Below are the code and all the weights of a small trained network. Each question names an input and a target symbol and asks about switching units off, where a switched-off unit gives its printed mean instead of its output.

import numpy as np


def w(rows, s, z=0):
    codes = np.array(rows[::2]) - 128.0
    scale = np.full(codes.shape[1], s)
    scale[-1] = z or s
    return codes * scale


def f(y):
    return np.maximum(y, 0)


def softmax(a):
    e = np.exp(a - a.max(-1, keepdims=True))
    return e / e.sum(-1, keepdims=True)


def log_softmax(a):
    a = a - a.max(-1, keepdims=True)
    return a - np.log(np.exp(a).sum(-1, keepdims=True))


def net(x, mask):
    ids = ['ΓΛΣΦΨαδεζηθμξτ'.index(c) for c in x.split()]
    T = len(ids)
    res = E[ids] + P[:T]
    u = 0
    for l in range(2):
        r = res
        for j in range(2):
            rows = slice(3 * j, 3 * j + 3)
            q, k, v = (r @ M[l][rows].T for M in (Q, K, V))
            z = softmax(np.where(np.tri(T) > 0, q @ k.T / 3**0.5, -1e9)) @ v
            o = O[l][rows]
            res = res + np.where(mask[u + j], z, o[:, -1]) @ o[:, :-1]
        u += 2
        y = f(res @ A[l][:, :-1].T + A[l][:, -1])
        res = res + np.where(mask[u : u + 12], y, B[l][:, -1]) @ B[l][:, :-1]
        u += 12
    return log_softmax(res[-1] @ U[:, :-1].T + U[:, -1])


Q, K, V, O, A, B = {}, {}, {}, {}, {}, {}
E = w([
[132,36,197,78,176],'Γ',
[109,169,76,123,196],'Λ',
[2,116,103,104,151],'Σ',
[140,110,132,180,117],'Φ',
[144,114,136,174,111],'Ψ',
[157,144,82,96,125],'α',
[58,218,182,112,101],'δ',
[206,150,141,108,218],'ε',
[140,112,140,180,116],'ζ',
[102,98,96,86,105],'η',
[155,136,192,86,96],'θ',
[139,109,139,177,113],'μ',
[144,119,141,176,114],'ξ',
[137,105,147,184,115],'τ',
],0.022)
P = w([
[105,64,148,184,121],'0',
[140,97,114,159,54],'1',
[108,95,155,144,200],'2',
[139,102,86,118,63],'3',
[99,101,120,92,229],'4',
[134,105,75,108,69],'5',
[82,93,104,93,254],'6',
],0.016)
Q[0] = w([
[25,179,251,138,95],'L0H0',
[198,168,209,124,211],'L0H0',
[83,137,114,42,166],'L0H0',
[126,210,48,156,143],'L0H1',
[100,211,143,50,194],'L0H1',
[165,152,118,167,118],'L0H1',
],0.014)
K[0] = w([
[79,135,208,168,91],'L0H0',
[166,109,130,252,151],'L0H0',
[122,97,92,188,97],'L0H0',
[128,189,89,177,116],'L0H1',
[127,89,143,251,118],'L0H1',
[126,158,125,106,150],'L0H1',
],0.017)
V[0] = w([
[254,127,226,110,140],'L0H0',
[115,23,109,148,105],'L0H0',
[173,209,62,105,106],'L0H0',
[151,98,97,86,122],'L0H1',
[179,142,59,174,207],'L0H1',
[133,220,128,235,153],'L0H1',
],0.0068)
O[0] = w([
[206,142,236,63,146,119],'L0H0',
[69,76,42,42,142,254],'L0H0',
[215,184,138,165,111,5],'L0H0',
[130,123,71,93,143,125],'L0H1',
[169,57,75,176,164,103],'L0H1',
[103,164,196,254,165,58],'L0H1',
],0.0073,0.005)
A[0] = w([
[102,57,170,144,130,150],'L0N0',
[118,67,119,142,152,198],'L0N1',
[133,156,107,196,13,159],'L0N2',
[190,151,155,158,102,118],'L0N3',
[181,118,105,91,41,69],'L0N4',
[255,158,79,243,63,59],'L0N5',
[142,182,87,133,26,89],'L0N6',
[124,165,194,75,126,67],'L0N7',
[93,138,144,132,38,131],'L0N8',
[70,71,128,106,203,2],'L0N9',
[108,112,128,179,172,199],'L0N10',
[147,127,173,140,172,178],'L0N11',
],0.012,0.0092)
B[0] = w([
[167,140,77,63,78,216],'L0N0',
[95,131,99,31,110,253],'L0N1',
[80,201,113,243,148,179],'L0N2',
[171,103,125,87,117,145],'L0N3',
[118,40,197,156,87,168],'L0N4',
[198,137,71,172,198,163],'L0N5',
[173,17,80,228,127,157],'L0N6',
[103,107,62,185,178,149],'L0N7',
[79,132,202,137,95,167],'L0N8',
[197,119,188,254,161,241],'L0N9',
[136,129,161,63,161,206],'L0N10',
[123,86,66,131,146,172],'L0N11',
],0.0094,0.014)
Q[1] = w([
[121,131,89,128,85],'L1H0',
[159,179,123,133,134],'L1H0',
[83,245,203,81,82],'L1H0',
[94,164,13,174,140],'L1H1',
[196,172,127,118,170],'L1H1',
[75,205,150,161,165],'L1H1',
],0.011)
K[1] = w([
[98,32,200,134,166],'L1H0',
[119,237,114,148,84],'L1H0',
[160,124,72,197,51],'L1H0',
[119,135,10,179,123],'L1H1',
[225,212,72,106,177],'L1H1',
[75,170,138,184,211],'L1H1',
],0.011)
V[1] = w([
[100,116,82,138,120],'L1H0',
[152,116,91,160,147],'L1H0',
[126,89,148,169,118],'L1H0',
[76,133,141,183,128],'L1H1',
[106,99,150,146,162],'L1H1',
[77,109,154,152,254],'L1H1',
],0.0081)
O[1] = w([
[103,39,159,169,144,133],'L1H0',
[101,151,134,124,96,154],'L1H0',
[112,131,112,128,165,114],'L1H0',
[241,228,19,66,90,4],'L1H1',
[133,135,113,115,115,224],'L1H1',
[171,94,136,6,3,154],'L1H1',
],0.0045,0.0034)
A[1] = w([
[137,87,145,96,226,28],'L1N0',
[79,91,161,67,130,130],'L1N1',
[123,54,183,107,116,175],'L1N2',
[181,131,138,194,72,24],'L1N3',
[189,168,144,161,168,40],'L1N4',
[75,224,178,84,168,86],'L1N5',
[78,233,97,132,127,224],'L1N6',
[94,237,245,166,101,43],'L1N7',
[125,156,106,79,142,147],'L1N8',
[138,142,82,116,132,75],'L1N9',
[47,164,178,181,154,246],'L1N10',
[151,127,180,186,60,140],'L1N11',
],0.011)
B[1] = w([
[53,128,118,164,81,217],'L1N0',
[136,206,103,134,130,223],'L1N1',
[157,166,112,111,139,250],'L1N2',
[73,186,123,96,159,150],'L1N3',
[105,89,174,99,107,144],'L1N4',
[149,88,9,161,102,134],'L1N5',
[69,95,235,143,180,168],'L1N6',
[152,140,71,114,165,138],'L1N7',
[124,147,90,139,114,152],'L1N8',
[103,152,166,109,151,136],'L1N9',
[196,118,105,42,98,174],'L1N10',
[168,148,151,126,74,155],'L1N11',
],0.011,0.019)
U = w([
[158,152,61,21,148,216],'Γ',
[82,144,92,135,220,159],'Λ',
[8,109,112,133,101,12],'Σ',
[113,97,148,135,114,158],'Φ',
[132,133,136,136,86,121],'Ψ',
[183,180,63,197,109,79],'α',
[126,197,161,145,104,89],'δ',
[253,50,135,111,193,212],'ε',
[135,101,160,109,104,160],'ζ',
[120,84,64,129,21,2],'η',
[226,133,140,103,63,123],'θ',
[129,102,151,109,85,127],'μ',
[144,131,146,124,106,139],'ξ',
[115,71,181,55,96,97],'τ',
],0.011,0.0081)

Each question gives the input, a string of symbols that net reads in full, and the target symbol t.
The units are the heads (3 rows each of Q, K, V and O) and the neurons (one row each of A and B). Each row of codes is followed by its name. A weight is (code - 128) times the scale printed after its matrix; where a second scale follows, it is the last column's (O, A, B and U).
mask holds one flag per unit, layer by layer, with each layer's heads first. A switched-off unit (its flag False) gives its mean, the last column of its rows in O or B, instead of its output. The means were averaged over made-up inputs and are rounded, as every weight is.
A unit's drop is (log p(t) with every unit on - log p(t) with that unit switched off) / (log p(t) with every unit on - log p(t) with every unit switched off).
The circuit of an input: a set's keep is (log p(t) with only the set's units on - log p(t) with every unit switched off) / (log p(t) with every unit on - log p(t) with every unit switched off). Starting from the 12 units with the biggest drops (on a tie, the unit counted first), units are removed one at a time, each time the one whose removal leaves the highest keep (on an exact tie, the one counted first), for as long as the keep stays at least 0.8.
units of the circuit, in order: the units of the circuit, biggest drop first
unit that matters most: the unit with the biggest drop
k most important neurons: the k neurons with the biggest drops, biggest first
top k neurons in layer l: the k neurons of layer l with the biggest drops, biggest first
which heads matter: for each layer, one digit per head in row order, 1 if its drop is at least 0.15 and else 0, layers parted by /
input Ψ Σ ζ Φ, target Σ: which heads matter => 10 / 01
input Φ Σ Φ Ψ, target Σ: which heads matter => 10 / 01
input Φ Λ α Γ Γ, target Λ: unit that matters most => L0N9
input ε τ Γ α Γ μ, target Γ: which heads matter => 10 / 00
input τ τ Γ δ Φ ε, target ε: units of the circuit, in order => [L0H0 L1N1]
input α Γ α ξ, target α: units of the circuit, in order => [L0H0 L0N2]
input θ ε Φ, target Γ: which heads matter => 10 / 00
input Γ ε δ δ, target δ: 3 most important neurons => [L1N6 L0N6 L0N2]
input η Ψ ξ Σ δ Φ, target δ: units of the circuit, in order => [L0N2 L0H0 L1N6 L0H1]
input τ Ψ ζ ξ θ Ψ, target θ: units of the circuit, in order => [L0H0 L1N11]
input ε ξ α τ ζ τ, target α: units of the circuit, in order => [L0H0 L0N2]
input Σ Σ Φ θ ε Ψ ε, target Λ: 4 most important neurons => [L0N11 L0N5 L1N0 L0N3]
input η θ Γ, target Γ: 2 most important neurons => [L0N0 L0N1]
input α τ ζ α δ Φ, target δ: top 4 neurons in layer 1 => [L1N3 L1N6 L1N11 L1N4]
input Σ α μ μ, target α: 4 most important neurons => [L0N6 L0N5 L0N2 L0N4]
input τ Γ Λ Σ ζ η, target η: units of the circuit, in order => [L0H0 L0N6]
input Γ Φ ε ξ η θ, target θ: units of the circuit, in order => [L0N4 L1N11 L0N1]
input Γ θ Γ, target Λ: top 2 neurons in layer 0 => [L0N9 L0N4]
input ε Γ δ μ, target δ: 4 most important neurons => [L0N2 L1N6 L1N3 L1N11]
input δ ζ ε τ, target ε: units of the circuit, in order => [L0H0 L0H1 L0N5]
input τ θ μ θ Λ Φ, target Λ: unit that matters most => L0N2
input τ Γ Σ, target Γ: unit that matters most => L1N10
input θ μ δ ξ, target δ: which heads matter => 11 / 01
